[[141 131 148 140]
 [105 138 120 136]
 [119 141 135 149]] | 140, 119

[[119 119 137 130 134 125]
 [149 149 103 108 110 140]] | 125, 149

[120 121 135 153 149] | 149, 120

[131 135 149 134 128 151] | 151, 131

[154 128 118 146 142] | 142, 154

[127 153 117 112 121 129] | 129, 127

[115 100 127 106 122] | 122, 115
---
[145 136 141 153 144 120] -> 145

[131 120 100 138 135] -> 135

[145 126 105 138] -> 138

[133 143 137 107 130 142] -> 142

[108 128 126  99 136 110] -> 128

[146 112 135 130 116 134 101] -> 135

[[130 105 133 104]
 [147 114 149 120]] -> 147
---
[158 131 126 112 114 133 103] ans = 103, 158

[[113 121 112 151 104 111 137]
 [142 124 145 110 143 132 139]
 [124 154 113 133 132 148 109]] ans = 137, 124

[116 131 111 110 136 100 108] ans = 108, 116

[123 125 120 111 100 149 128] ans = 128, 123

[108 149 103 124] ans = 124, 108

[[128 106 129 128 100]
 [132 130 127 129 113]] ans = 100, 132

[[117 137 145 149 119 123]
 [120 136 131 118 150 125]
 [134 138 131 122 125 123]] ans = 123, 134

[106 113 157 129 125] ans = 125, 106

[[115 133 134 132 124 119 150]
 [120 140 116 134 109 133 129]] ans = 150, 120
---
[[151 130 131 151 138 134]
 [105 119 126 108 113 128]
 [134 104 133 123 152 137]] --> 151, 137

[[123 111 112 119 154 123 143]
 [121 149 133 149 134 130 130]
 [139 118 102 123 133 128 155]] --> 123, 155

[ 99 121 147 109 137 135 152] --> 99, 152

[125 122 133 103] --> 125, 103

[[142 108 102 122]
 [108 147 142 139]
 [108 146 121 150]] --> 142, 150

[127 114 129 116 150 112 136] --> 127, 136

[125 153 123 130] --> 125, 130

[[137 123 112 126 125 133]
 [125 131 156 127 119 120]] --> 137, 120

[[121 133 145 116]
 [145 132  99 135]] --> 121, 135

[122 132 128 158 140 132] --> 122, 132
---
[112 135 122 130 106] Answer: 135, 130

[148 158 124 113 154 104] Answer: 158, 154

[[104 117 138 126 139 105 133]
 [122 127 129 127 127 124 131]] Answer: 139, 138

[112 136 140 151 129 147 113] Answer: 151, 147

[107 120 140 133 139 127] Answer: 140, 139

[[128 107 109 124 115]
 [113 107 131 139 103]
 [107 127 116 148 132]] Answer: 148, 139
---
[[121 137 127 153 125 136 147]
 [140 155 123 132 142 147 145]] yields 155

[135 109 106 136 135 145 130] yields 109

[109 118 154 146 144 119 147] yields 118

[132 151 144 137] yields 151

[[147 143 120 127]
 [151 149 118 127]] yields 149

[[129 103 127 146]
 [127 125 129 127]] yields 125

[155 130  99 130 147] yields 130

[[131 115 152 119]
 [132 115 153 118]] yields 115

[146 149 129 118 115 106 117] yields 149
---
[[110 125 119 121 143 134 126]
 [150 123 129 148 126 111 155]
 [126 125 108 100 112 116 110]] -> 110

[152 125 143 129 155 123] -> 152

[ 99 128 126 129 127] -> 99

[[134 140 146 138]
 [132 137 151 138]] -> 134

[118 118 133 154 152 122 104] -> 118

[130 138 139 123 118 149] -> 130
---
[[139 121 117 142 108 119 131]
 [121 132 135 120 140 133 126]
 [113 137 142 110 154 139 125]] ⇒ 132

[[133 125 151 136]
 [106 149 152 109]] ⇒ 149

[[125 125 113 129 156 129 126]
 [123 120 121 114 129 129 128]
 [124 157 155 142 141 124 145]] ⇒ 120

[[129 126 125 129 130 128 129]
 [115 153 141 137 135 149 128]] ⇒ 153

[[128 128 129 128 127 129]
 [129 129 152 120 134 123]
 [114 126 131 109 144 124]] ⇒ 129

[[134 136 125 150]
 [143 143 138 124]] ⇒ 143

[[135 121 135 103 126]
 [141 141 140 113 115]] ⇒ 141
---
[[148 138 153 144 122 125 140]
 [113 121 120 129 116 102 117]] value 117

[[139 132 106 143 151 101]
 [124 125 153 113 100 156]
 [135 103 132 121 150 130]] value 130

[136 138 106 100 137 135] value 135

[127 114 152 111] value 111

[[128 127 128 127]
 [107 110 155 108]] value 108

[[112 110 113 102 133 133]
 [ 99 115 122 141 141 128]] value 128

[[130 118 135 125]
 [144 123 141 156]] value 156
---
109	137	103	128	108	109
139	131	107	106	135	156
139	131	107	106	135	156
-> 131

138	131	114	154
141	138	124	152
156	125	122	113
-> 125

120	150	112	116
134	117	142	135
146	124	130	143
-> 124

121	131	134	134	135	118
133	104	139	140	125	130
135	115	123	123	123	128
-> 115

134	123	122	140
129	133	144	156
118	137	131	120
-> 137

141	145	123	120	123	145	142
118	147	147	145	149	147	144
143	146	123	117	123	146	144
-> 146

104	107	113	140	103
126	130	118	146	125
124	109	130	111	134
-> 109

116	111	118	131	121	137
105	111	119	132	132	129
126	114	134	143	134	126
-> 114

111	122	107	111	107	124
132	135	124	147	140	153
149	120	110	139	115	104
-> 120
---
[145 133 100 154] yields 145, 154

[105 106 150 113 144 116] yields 105, 116

[144 154 126 139 137] yields 144, 137

[131 141 125 138 153] yields 131, 153

[111 105  99 100] yields 111, 100

[[115 126 127 121 145 108 129]
 [119 113 127 151 148 117 125]
 [111 127 109 139 142 115 109]] yields 115, 109
---
[[128 135 130 130 109 122 116 131]
 [150 137 146 133 128 127 130 122]
 [136 128 139 143 116 112 135 113]
 [128 134 129 129 110 122 115 131]
 [144 138 140 125 137 135 130 127]
 [130 140 125 111 130 141 115 145]
 [128 123 127 127 144 132 138 125]
 [140 132 141 141 118 116 134 115]
 [120 129 116 114 135 140 122 142]] >> 122

[[129 117 130 118 146 122 128 119 135 128 134 128 117 118 127 126]
 [128 117 130 119 149 120 128 119 135 128 135 128 117 117 127 126]
 [130 117 129 121 146 119 128 122 135 130 135 128 117 116 127 126]
 [129 117 128 121 145 119 128 119 136 129 135 128 117 117 127 126]
 [124 117 130 123 149 124 128 115 134 127 135 128 117 119 127 126]
 [125 117 130 124 149 124 128 114 135 126 137 128 117 121 127 126]
 [124 117 130 124 149 125 128 112 135 125 136 128 117 121 127 126]
 [128 117 130 116 148 124 128 117 135 128 133 128 117 118 127 127]
 [125 117 130 122 149 124 128 113 135 126 136 128 117 121 127 126]
 [125 117 130 121 150 124 128 112 135 126 136 128 117 120 127 126]] >> 127

[[140 128 126 108 119 113 129 121 123 126 130 146]
 [118 129 128 125 112 133 150 125 109 145 106 133]
 [135 128 128 130 141 125 111 130 142 115 146 124]
 [114 130 127 150 138 145 128 134 133 129 126 107]
 [140 128 126 109 119 114 129 120 122 126 130 146]
 [124 110 147 128 123 127 127 144 132 138 125 130]
 [135 128 128 130 141 125 110 130 142 115 146 124]] >> 146

[[128 129 130 125 127 122 126 130 128 128 128 127 126 127 128]
 [126 133 129 129 127 106 130 129 128 128 129 127 121 128 128]
 [127 134 130 130 128 116 126 125 128 127 128 130 130 130 130]
 [126 131 128 127 128 109 130 117 128 128 129 128 125 128 129]
 [127 130 130 130 127 113 126 128 128 127 128 128 130 129 129]
 [125 129 128 131 128 106 132 111 129 127 129 129 129 129 131]
 [128 128 130 123 127 118 122 130 128 127 128 129 132 129 129]] >> 129

[[139 110 121 119 114 129 129 108 123 117 139 135 133 130]
 [114 137 135 140 129 138 122 127 114 135 115 123 119 108]
 [138 135 124 119 144 134 143 130 118 117 148 122 136 128]
 [153 133 127 144 126 116 131 138 138 140 133 122 127 136]
 [120 138 126 127 106 126 146 135 117 132 122 112 129 119]
 [115 127 132 112 119 129 139 144 107 125 127 137 131 121]
 [137 124 135 131 109 129 126 142 122 118 151 134 124 121]
 [138 138 120 131 125 133 152 117 117 136 114 120 121 132]
 [136 120 135 122 130 133 132 103 138 111 134 137 123 139]] >> 123

[[137 145 125 126 152 110 114 151 140 143 126 150 111 111]
 [144 119 117 119 143 115 142 146 146 116 120 144 114 113]
 [128 134 125 135 136 123 127 136 128 133 135 134 124 123]
 [126 146 136 136 134 126 116 132 126 146 136 132 127 128]
 [118 146 116 143 147 111 113 148 119 143 143 142 117 111]
 [129 130 141 134 118 141 134 118 128 131 134 119 139 142]
 [147 134 142 117 135 128 128 133 149 134 117 137 123 130]] >> 123

[[141 135 116 146 127 128 113 146 121 119]
 [114 111 136 115 145 120 137 122 118 131]
 [122 131 126 123 117 142 134 119 139 130]
 [121 125 128 120 118 136 148 114 146 145]
 [141 135 116 146 127 127 114 146 121 120]
 [129 137 128 124 109 139 140 115 149 138]
 [120 118 130 119 127 128 150 116 139 149]
 [116 116 140 115 145 120 129 123 116 123]
 [133 142 138 125 120 130 118 124 130 115]] >> 130
---
[[135, 135, 131, 132, 145, 130],
 [140, 135, 133, 122, 130, 130],
 [98, 108, 115, 138, 111, 123]]: 140

[[139, 130, 147, 152, 152, 133, 133],
 [135, 129, 140, 139, 138, 139, 139],
 [140, 131, 151, 152, 151, 134, 134]]: 135

[[144, 122, 117, 119, 138, 121],
 [109, 152, 122, 118, 115, 152],
 [142, 121, 151, 114, 129, 121]]: 109

[[118, 124, 117, 131, 141, 143, 143],
 [131, 134, 151, 131, 141, 142, 143],
 [135, 128, 116, 133, 142, 143, 142]]: 131

[[110, 121, 121, 111],
 [113, 121, 126, 109],
 [120, 122, 134, 107]]: 113

[[125, 144, 127, 100, 112],
 [128, 117, 130, 140, 119],
 [119, 147, 129, 127, 142]]: 128

[[125, 133, 132, 128, 128, 131, 129],
 [153, 112, 135, 128, 113, 119, 130],
 [135, 144, 157, 135, 136, 139, 123]]: 153

[[140, 140, 135, 140, 113],
 [140, 146, 149, 143, 115],
 [143, 147, 147, 140, 113]]: 140

[[154, 135, 133, 142],
 [125, 131, 143, 129],
 [125, 142, 117, 115]]: 125
